Below is a small trained network, with its code and all its weights. Each question gives an input and a class and asks what happens when units are switched off, that is, made to give their printed mean instead of their output.

import numpy as np


def w(rows, s, z=0):
    codes = np.array(rows[::2]) - 128.0
    scale = np.full(codes.shape[1], s)
    scale[-1] = z or s
    return codes * scale


def f(y):
    return np.maximum(y, 0)


def log_softmax(a):
    a = a - a.max(-1, keepdims=True)
    return a - np.log(np.exp(a).sum(-1, keepdims=True))


def net(x, mask):
    res = np.array(x, float).reshape(1, 2) / 4 @ E
    y = f(res @ A[0][:, :-1].T + A[0][:, -1])
    res = res + np.where(mask, y, B[0][:, -1]) @ B[0][:, :-1]
    return log_softmax(res[-1] @ U[:, :-1].T + U[:, -1])


A, B = {}, {}
E = w([
[2,59,135],'x0',
[17,232,212],'x1',
],0.0095)
A[0] = w([
[1,93,177,130],'N0',
[49,84,35,168],'N1',
[123,150,233,18],'N2',
[140,114,36,34],'N3',
[67,209,219,188],'N4',
[205,242,159,195],'N5',
[165,50,53,51],'N6',
[146,85,93,54],'N7',
[78,197,204,114],'N8',
[191,204,93,229],'N9',
[86,207,207,70],'N10',
[171,18,33,255],'N11',
[66,59,96,161],'N12',
],0.012,0.0087)
B[0] = w([
[205,189,13,198],'N0',
[207,229,25,181],'N1',
[79,7,74,143],'N2',
[19,25,67,147],'N3',
[90,58,76,209],'N4',
[161,173,2,197],'N5',
[99,37,63,178],'N6',
[89,54,50,147],'N7',
[49,34,49,181],'N8',
[145,194,34,196],'N9',
[64,34,36,174],'N10',
[45,73,98,251],'N11',
[197,198,45,179],'N12',
],0.0097,0.019)
U = w([
[71,41,124,65],'0',
[171,148,89,99],'1',
[129,147,105,202],'2',
[203,143,253,9],'3',
[93,210,204,9],'4',
[190,197,229,9],'5',
[103,161,204,9],'6',
],0.017,0.011)

Each question gives the input, the list of numbers given to net, and the class t.
The units are the neurons (one row each of A and B). Each row of codes is followed by its name. A weight is (code - 128) times the scale printed after its matrix; where a second scale follows, it is the last column's (A, B and U).
mask holds one flag per neuron, in row order. A switched-off neuron (its flag False) gives its mean, the last column of its row in B, instead of its output. The means were averaged over made-up inputs and are rounded, as every weight is.
A unit's drop is (log p(t) with every unit on - log p(t) with that unit switched off) / (log p(t) with every unit on - log p(t) with every unit switched off).
The circuit of an input: a set's keep is (log p(t) with only the set's units on - log p(t) with every unit switched off) / (log p(t) with every unit on - log p(t) with every unit switched off). Starting from the 12 units with the biggest drops (on a tie, the unit counted first), units are removed one at a time, each time the one whose removal leaves the highest keep (on an exact tie, the one counted first), for as long as the keep stays at least 0.8.
circuit, biggest first: the units of the circuit, biggest drop first
top k neurons: the k neurons with the biggest drops, biggest first
drop when u is switched off: that unit's drop, to one decimal
input [7,-5], class 1: circuit, biggest first	(N1)
input [3,3], class 2: circuit, biggest first	(N11, N0, N5, N9)
input [2,-1], class 2: top 2 neurons	(N5, N0)
input [-4,-5], class 0: top 3 neurons	(N11, N0, N1)
input [0,-4], class 0: top 2 neurons	(N0, N11)
input [-8,8], class 0: top 2 neurons	(N8, N10)
input [1,-1], class 2: top 2 neurons	(N0, N5)
input [5,-3], class 1: top 2 neurons	(N1, N12)
input [-5,5], class 0: top 2 neurons	(N0, N1)
input [-2,-2], class 2: top 3 neurons	(N0, N1, N12)
input [2,0], class 2: top 3 neurons	(N5, N9, N0)
input [3,-2], class 2: drop when N0 is switched off	0.2
input [4,-1], class 1: drop when N5 is switched off	0.0
input [4,-2], class 1: drop when N12 is switched off	0.1
input [-4,5], class 0: drop when N10 is switched off	0.2
input [-6,-8], class 0: top neuron	(N11)
